[  9.4  11.9 -26.6   5.0  21.0   4.3  14.8  25.6  -0.6  -1.1   9.6  -9.3
 -12.7 -17.2  -7.2  -1.7 -10.9   5.1  -2.9 -25.1  -1.4   5.1   5.8  -0.4
  -6.7 -13.5 -20.1  -7.2 -10.8 -11.5   1.9   6.5  37.1   3.1   9.3  -5.0
  11.3  16.2   7.2  37.1 -24.4 -21.5   0.1 -20.7   8.4   3.6   3.1  -2.4
  16.0  11.3  -5.1 -21.0  -5.7  -1.7   7.1  59.8  -1.0   2.6  -2.5 -30.7
  -0.9   0.4  -9.6  -3.5] | mh:S
[  9.7   5.6  28.5  -1.5  -7.4   0.5   7.2  -4.6  -4.1   8.1   3.3   4.9
  -4.9   3.0  20.8  -5.1  -1.9  -3.3  -3.6  -3.8  20.0  -4.5  -4.1   3.6
  -8.2 -21.1  -1.2   7.4   0.7   3.1  -3.7  -3.6  27.7 -23.9   3.0  -6.7
  -0.7  -3.4   1.7  30.3   9.1 -12.9  -1.6  14.2   1.2  -5.5  -3.8  -3.6
  -7.9  11.1   2.1  -7.3   0.7  -4.7   3.3  42.7  -0.7   5.3  -0.6   0.3
  22.3   8.8   3.4  27.3] | zz:A
[  0.5  -9.4  -0.9   5.1  56.7  -3.2   1.1  17.7  -9.4   8.2   2.2   1.1
  -7.9  -2.6  30.8   7.0   2.5  16.4  -3.8 -11.3  29.1  -5.9  -1.0  15.1
 -13.5 -21.9 -20.7  -7.7  20.2  -6.4  -4.9   3.7  34.9   9.8  -2.5  -2.9
  10.0  -1.5  16.5   6.5  14.0 -18.0 -11.2 -19.6   0.8  -5.8  21.4 -12.5
 -10.8   5.3  -2.5  -6.7   8.9   6.8   2.9  66.9  -1.4  14.5 -10.7 -10.6
   3.5  22.3  12.3  -3.9] | zz:E
[  6.0  -0.9 -19.2   0.6  -5.9  -2.3   9.4  29.8  13.1   3.0  -2.2  -2.9
  -0.6  -1.4 -12.7   2.0   0.6  10.8  10.9 -16.3 -18.5  22.2  -0.8  -3.0
 -10.0   2.4   4.4  -1.2  -7.9 -11.9  10.6   0.4  58.2 -11.3   8.1   5.9
   3.3  22.1  26.5  30.6   3.0  -2.7  -3.7 -24.7  -0.7   1.6   5.1  -2.9
   2.0   9.9   6.5 -19.1 -18.7  -7.1   9.4  46.7   9.4  -7.4  -8.2 -37.1
  -3.2  25.2  -3.8  -1.4] | mh:S
[  1.6  -9.8  -2.7  -0.4  -6.1  -0.7   2.7  12.7   1.6   0.6   0.4   2.2
  -5.6  -5.8  -5.0  -6.1   8.8  -5.3  -6.6 -28.5   5.7  19.1  19.5  -4.6
   4.6 -27.4 -29.0   1.1  -4.5 -14.9   0.4  -6.3  39.0  -1.1  -3.2   4.3
  -1.8   8.9  20.0  23.5   1.0 -12.3  -7.1 -17.6  -7.9  -4.3 -10.4   3.7
  -4.2  -9.2   4.1  -2.4   5.9  -2.7  -6.7  39.9   4.0   8.7  10.9  -7.1
  -4.3   7.5   5.4  28.1] | Gl:R
[ -0.4   0.9 -27.5   3.6  31.1  -2.9   5.7  10.4   2.4   2.8   1.0   4.7
   2.2  -5.9  -6.5  -3.7 -19.1   4.5   3.4 -18.8 -19.5  26.2   3.1  -0.4
 -19.8  -7.5  17.2   0.0  -7.6  -5.2  12.6   1.2  67.1  -4.8   4.7  -3.9
   5.1  28.4  31.0  51.9  -6.7 -24.6  -5.0 -21.4   4.7   4.4  -3.0  -0.9
   0.8  -7.6  -4.3 -10.7 -10.8  -3.0  -1.7  67.5  12.0 -25.8  -7.6 -34.7
   3.9  10.4  -3.0  15.1] | mh:S
[ 10.0   1.8   8.7  -3.4 -14.1 -29.7   3.4  19.2  -5.5   3.5  -0.7   9.9
  -6.3  -7.8  33.4   2.2  -5.3  -0.2 -13.7 -17.9  31.1  10.5   9.9 -12.6
  -0.5 -35.8   4.5  -6.0 -11.3   3.6  -2.0  -8.8  60.8  -0.5  -1.7  -4.5
  -3.2   4.5  63.5  11.1  13.3 -23.2  -3.4 -13.3  -7.2  -1.3 -28.9 -10.3
 -10.1   7.9   2.5  -9.0  -4.3   5.1   0.6  73.1   6.2   6.5 -13.7 -29.5
   8.5  26.4   0.8  24.7] | zz:E
[ -4.7  -1.3 -10.2   5.3 -22.4   9.3  -4.4  21.2   7.9   1.5  -5.9 -56.7
  -1.8  -1.5 -23.8  -1.7 -10.0  -7.9   3.2 -14.6 -11.4  21.5  -1.7   5.6
  -3.0  -1.3   7.4  -0.7   5.1  -7.9   5.6  -6.7  54.3   4.4   5.7  -1.7
   6.7   6.0  39.7  28.0 -25.5 -29.7  -6.6 -32.6   2.0  10.8   2.5  -5.9
   6.4 -12.2  -7.4  -5.0 -14.4  -3.0   2.0  36.5 -11.0   0.5  -4.8 -28.0
   3.6   7.0  -2.1  -5.7] | mh:S
[ -0.5   2.5  -1.7  -4.1 -11.8  -3.7  -1.6  -1.5  -3.0  16.4  -9.7   6.4
  -7.2   5.8   1.0   2.8   4.7  -4.0   3.6  -0.5  11.1 -12.7  -1.9  -5.6
 -13.9 -17.2  -8.2  -5.4   7.5   8.2   2.6  21.8  46.6  -4.2   5.5   0.4
  -4.4   2.0  14.5 -11.2  28.6 -26.0  -7.4  -6.8  -4.7   5.4  10.4  -4.2
  12.2   5.8  -4.3   0.4   7.9   5.2  -0.4  28.7   3.3  21.2  -9.9   9.9
  -9.7  -4.0   3.4  28.4] | cz:Y
[  3.8  -3.6   8.2   6.3  -4.7  -4.7  13.0 -11.6   6.4   4.4  -1.1  19.0
   5.1  -3.4  20.0   5.5  -0.5  10.3   5.3  -2.2  14.9   6.1  -0.5   0.5
 -10.8 -24.8 -12.0   6.9 -12.5  10.2 -10.3   2.1  38.0  -7.6  10.6   0.0
   4.2   6.7  11.1  25.6   8.9 -28.0   1.1   6.5  -2.7  -0.5  -0.3  -5.1
  -7.3  10.7  -2.7 -12.0   1.2   0.1   2.8  65.4  -1.9  12.0  -3.2  -5.0
  -1.3  -0.4   0.6  25.8] | zz:A
[  0.9   0.9 -22.8   7.1  -4.6  -0.4  14.0  41.5   0.0   8.6  10.8  -2.0
   7.4   0.1  -3.8  -8.9 -15.6 -12.8  -0.7 -19.8  -1.4   3.1   4.9 -10.8
 -13.9 -23.4  -3.0   0.0  -7.3  -3.3  12.1   2.4  55.3   1.0   7.4  -5.6
   9.4  23.5  17.9  29.4 -10.6 -39.8 -13.9 -14.4   0.6  11.3   7.7   9.6
   2.8   8.9   5.7 -15.3   3.6 -20.4  -1.8  43.4  -3.9   4.7 -10.0 -35.7
  10.0  15.3 -12.1  -3.5] | mh:C
[ -1.9  -4.6   6.6  -0.9 -15.8   3.6   1.9   2.1  -8.5  -2.3 -11.1   5.0
  -8.2  -6.3 -11.7 -13.1  -1.8   1.4   3.1  -8.4 -21.8  13.5   8.0  -4.7
 -19.6 -11.1   0.8  -3.8  13.9  -2.5  -4.2  -5.7  28.5 -21.7   6.3   1.6
  -2.1  -4.5  19.0  12.1   9.0 -15.5   6.4   4.2  10.4  -2.0  -2.2  -3.2
  -2.7  11.7   5.2   5.3  -3.5   2.0   2.3  30.7  -0.2  -1.5  -4.2  27.9
 -14.5   0.8  -4.9  38.0] | cz:D
[ -5.7  -2.5  13.8  -3.5 -29.3  -2.8 -12.7   7.6  -3.4   7.3  -2.2   9.6
   3.6   2.1  11.4  -1.4   4.4  -0.2  -9.0   7.8  -1.5 -13.5  16.5  -8.2
  -8.7 -18.6  13.4  10.9  14.2   0.4  -7.8  14.8  30.4  -5.9   2.8  -5.3
  -7.4   6.2  20.1  13.6  20.0  -5.8  -4.3  -4.0  19.6  -3.0  -0.7  -3.9
  -2.7  15.6  -9.8 -14.4   7.5   6.1  -8.2  11.4   5.2  -4.5  -5.0  23.1
  -4.4   2.9  -0.9  31.0] | cz:Y
[ -4.5  -1.3 -69.1  -8.0  -1.8   0.4  -2.5  50.8   4.6  13.4   5.8  -4.9
   6.9  -3.8 -29.8  -8.8  -9.6   2.1  -1.3 -21.3  -0.6   5.1   0.9  -4.6
  -7.4  22.9   6.7   0.2  -5.3 -10.1   4.8  -7.5  52.9   0.9   9.0   1.6
  13.4  21.1  16.8  11.2  -5.1 -21.8  -2.1 -22.9   2.0   0.6   6.5  -9.5
   2.3   5.7  -1.7  -9.7  -8.3  -2.4   5.4  42.2  18.7   3.8  35.6 -50.7
  -2.0  21.1  -5.0 -12.9] | mh:S
[ -4.1  -1.7  14.9  -9.2  -6.3  -0.7  -0.6  -9.8   1.1   1.0   1.8   4.8
  -3.4   8.3  10.6   2.5  11.2   5.0   5.8  -2.2  -9.5 -20.9   1.4  -7.8
 -19.8  -1.7  -3.4   6.9  14.9  14.4  -7.1   9.0  38.6 -22.4  17.9   2.7
  -5.1   1.7   7.6  -0.7  22.3  -6.8   5.5  12.2   4.0  -4.5  -7.5   4.6
   0.7  25.7 -13.5  -7.5   4.1  -1.3  -5.6  16.5   4.7   9.8  -6.9   4.3
   0.9   4.1   0.2  26.3] | cz:Y
[ -9.4  -5.8  20.1   2.6 -16.3  -8.4 -26.6   6.1   9.5  10.2 -28.9  -0.7
   8.9  -8.4  14.0  22.0   9.8   6.0   3.1  30.4  -0.3  -7.8  10.0  -6.7
 -10.7 -23.4  15.4   4.8  17.7  15.3 -11.8  -4.5  44.4 -22.9   5.7 -10.6
 -12.9  -4.9   7.8 -28.0  14.5  -8.7   9.6   0.9  -0.9  -3.1  -5.6  -8.2
  10.3   0.5 -16.7   5.0   8.5   3.3  -4.5  36.8   3.2  13.2  -5.1  17.6
 -12.5  13.7   3.5  35.0] | cz:D
[-13.3   3.0   5.2  -2.0  10.9  -6.1   3.0   7.7   7.1   3.7 -11.0   3.0
  -0.3   2.8  22.9  -4.3  10.5  -5.7   7.2  -5.6  17.5  10.4  -2.0  -5.1
 -10.5 -21.8  -2.9   1.1  11.8   9.4  -5.5   1.4  41.2  -4.1   2.1  -3.8
   5.6  -2.8  38.2  22.6  19.4 -17.2  -1.7  -6.6 -11.0   4.1  -0.4 -11.5
  -3.7   5.1   6.9  -1.1  -6.4   0.1   2.3  65.6  -4.2  13.6  -4.4   0.5
   8.3  20.4   4.8  33.9] | zz:E
[  5.3  -5.7  -2.4   1.8 -11.8  -4.0  -7.0  13.1   2.2   6.0   0.4  11.2
   4.4  -4.7   4.8  -8.2 -13.9   5.9 -25.5 -11.4 -17.2 -32.3   6.9  -2.4
 -24.2  -5.3   5.3  -5.0  18.7   0.9 -13.1   3.9  38.4  -8.6  16.9 -13.5
 -17.7  -4.0  14.1  -7.1  17.5  -7.2   7.7  17.7  -9.6 -12.0  10.4  -2.5
  -2.5  22.8   0.2  -4.5  18.5  -1.3   3.3   9.4  -3.6   3.3  -7.4  23.1
  -0.3  11.9   0.0  11.5] | cz:Y
[ -1.1  10.4   7.6  -2.6 -12.6  -7.3   8.8   8.8  -0.7  -2.7   2.2   5.8
   8.1  20.6   8.3  -1.9   1.6  -0.7  11.0  -2.7  12.1   5.7  -0.7   0.3
  -7.7 -26.9  -6.5  -3.2  -4.6  -1.7  -2.9   6.6  32.1 -14.7  -0.1  -7.2
  -3.2   7.1  19.1  45.4  -1.0 -14.0  26.3 -10.1  -4.1  -8.3 -67.6   0.1
   0.9   4.8  -1.1 -14.8   1.0 -15.7   3.7  83.8 -16.9   7.0  -4.5 -13.4
  10.7  16.8   6.5  26.9] | Gl:R
[  4.5   2.1 -39.2   3.4 -16.8  -5.7   0.8   5.6   3.2   6.7   8.5  -1.7
   4.5  -3.0  41.9   0.1   0.9  -4.0   1.5  -6.4  33.7 -10.6 -10.8   4.4
  -1.9 -27.8  -5.7  -3.8  -6.4  -2.1   4.7  -2.3  39.6 -14.3   1.1   6.0
  -1.0 -10.0  24.5  32.5  25.4 -16.6  -1.0 -11.5  -7.1  -2.3  -7.1  -2.9
  -0.7   6.4  -4.3   0.2   0.4   0.1  -2.9  43.3   0.6  13.6   1.6   0.4
   0.3   7.5   5.5  25.4] | zz:E
[ -2.7  -1.1 -26.9   6.4  -4.2  -2.7   9.5  12.4  12.5  -3.5   8.1   7.0
  -4.0  -1.0   5.8   4.1 -10.6   3.4   3.7 -15.6  29.0  11.9  -1.2 -10.1
  -2.4 -28.3 -13.9   3.7  -7.6 -13.8  13.4   0.0  41.2 -21.2  11.8  -4.7
  -4.3   1.1  25.1  39.4  -6.0 -13.6  -7.6 -12.0   0.9   4.0  -3.9   0.5
  -5.2   0.8  -1.3  -7.9  -3.7 -21.0   5.0  53.5  -3.1  10.0  -3.1 -26.6
   1.4  22.1   9.8   8.4] | Gl:R
[ -6.1   3.5  12.3 -28.6   3.5   0.9   6.1  30.1   1.3   3.7   7.5  -2.4
   2.6   0.0  11.6  20.9  -0.5  -4.8   6.0 -19.6  22.3  14.1  -2.8   9.5
  -5.0 -13.0   9.3 -10.0  -2.3  -5.8   4.5  -2.2  56.0 -19.8  -1.1  -2.1
  -8.8  15.8  25.4  61.0  -1.0 -21.6  -6.0 -30.6   3.4   5.5 -14.4 -11.1
  -1.6  -3.8   2.0 -12.0 -13.9  -1.7   1.4  47.6  12.8  -3.7   2.1 -41.9
   0.5  20.2   5.6  12.7] | Gl:N
